Below are the code and all the weights of a small trained network. Each question names an input and a class and asks about switching units off, where a switched-off unit gives its printed mean instead of its output.

import numpy as np


def w(rows, s, z=0):
    codes = np.array(rows[::2]) - 128.0
    scale = np.full(codes.shape[1], s)
    scale[-1] = z or s
    return codes * scale


def f(y):
    return y / 2 * (1 + np.tanh(0.7978845608 * (y + 0.044715 * y**3)))


def log_softmax(a):
    a = a - a.max(-1, keepdims=True)
    return a - np.log(np.exp(a).sum(-1, keepdims=True))


def net(x, mask):
    res = np.array(x, float).reshape(1, 7) / 4 @ E
    y = f(res @ A[0][:, :-1].T + A[0][:, -1])
    res = res + np.where(mask, y, B[0][:, -1]) @ B[0][:, :-1]
    return log_softmax(res[-1] @ U[:, :-1].T + U[:, -1])


A, B = {}, {}
E = w([
[175,183,66,153,87,137,169],'x0',
[28,134,180,126,254,165,62],'x1',
[155,173,72,95,101,234,71],'x2',
[181,145,65,67,220,128,6],'x3',
[119,206,133,57,136,134,186],'x4',
[201,88,46,120,114,197,65],'x5',
[79,38,192,113,73,85,121],'x6',
],0.0066)
A[0] = w([
[9,92,181,158,145,162,74,162],'N0',
[1,57,195,152,133,153,160,127],'N1',
[154,224,63,125,71,154,197,125],'N2',
[163,155,167,132,149,123,162,11],'N3',
[76,97,236,169,98,48,149,253],'N4',
[100,67,203,153,185,172,161,22],'N5',
[113,120,136,169,189,152,99,9],'N6',
[200,47,78,51,115,88,173,75],'N7',
[33,34,135,114,171,74,177,33],'N8',
[112,157,237,83,87,143,140,15],'N9',
],0.0079,0.0044)
B[0] = w([
[85,150,128,51,165,136,60,190],'N0',
[45,199,212,171,153,191,95,202],'N1',
[169,47,18,170,142,111,159,186],'N2',
[87,222,113,198,127,26,213,120],'N3',
[143,150,103,94,68,208,69,244],'N4',
[1,141,158,221,108,22,116,147],'N5',
[30,118,169,85,199,106,124,133],'N6',
[158,53,91,170,89,69,158,150],'N7',
[84,150,172,132,30,93,126,170],'N8',
[118,39,128,247,170,172,60,143],'N9',
],0.008,0.011)
U = w([
[78,177,156,181,180,210,51,253],'0',
[207,85,102,103,3,108,164,253],'1',
[18,168,254,171,88,57,121,56],'2',
[207,77,198,218,168,129,85,3],'3',
[122,188,204,174,95,136,199,32],'4',
[118,229,159,74,178,59,153,3],'5',
],0.0081,0.0044)

Each question gives the input, the list of numbers given to net, and the class t.
The units are the neurons (one row each of A and B). Each row of codes is followed by its name. A weight is (code - 128) times the scale printed after its matrix; where a second scale follows, it is the last column's (A, B and U).
mask holds one flag per neuron, in row order. A switched-off neuron (its flag False) gives its mean, the last column of its row in B, instead of its output. The means were averaged over made-up inputs and are rounded, as every weight is.
A unit's drop is (log p(t) with every unit on - log p(t) with that unit switched off) / (log p(t) with every unit on - log p(t) with every unit switched off).
The circuit of an input: a set's keep is (log p(t) with only the set's units on - log p(t) with every unit switched off) / (log p(t) with every unit on - log p(t) with every unit switched off). Starting from all 10 units, units are removed one at a time, each time the one whose removal leaves the highest keep (on an exact tie, the one counted first), for as long as the keep stays at least 0.8.
circuit, biggest first: the units of the circuit, biggest drop first
most important unit: the unit with the biggest drop
top k neurons: the k neurons with the biggest drops, biggest first
drop of u: that unit's drop, to one decimal
input [5,-1,-1,8,8,3,-6], class 1: circuit, biggest first -> N2, N1
input [3,6,6,-4,4,7,3], class 1: top 2 neurons -> N1, N9
input [2,2,8,-4,1,1,-3], class 1: circuit, biggest first -> N1, N2
input [-1,0,4,-2,-2,-8,7], class 0: circuit, biggest first -> N4
input [1,-5,2,-4,1,-8,5], class 0: circuit, biggest first -> N4, N9
input [-8,5,2,4,-6,-7,-1], class 2: top 2 neurons -> N5, N8
input [8,6,6,-3,-1,-2,-5], class 1: circuit, biggest first -> N1, N2
input [5,4,-1,5,4,-5,-6], class 5: circuit, biggest first -> N4, N1
input [-7,-5,7,-4,-7,-7,3], class 0: circuit, biggest first -> N4, N1
input [2,2,1,3,6,8,3], class 1: top 2 neurons -> N1, N0
input [-8,-5,5,-8,4,-5,8], class 0: circuit, biggest first -> N4, N9
input [-3,-5,1,8,-8,2,-8], class 3: circuit, biggest first -> N4, N0
input [7,-1,2,3,-7,1,1], class 1: drop of N1 -> 0.6
input [-4,-7,-8,2,-5,-7,-1], class 1: most important unit -> N4
input [-3,6,-1,5,8,0,-5], class 5: drop of N1 -> 0.3
input [-5,-2,-5,3,4,5,-4], class 1: drop of N2 -> -0.1
input [-1,0,5,-2,4,-3,-7], class 1: drop of N2 -> 0.3
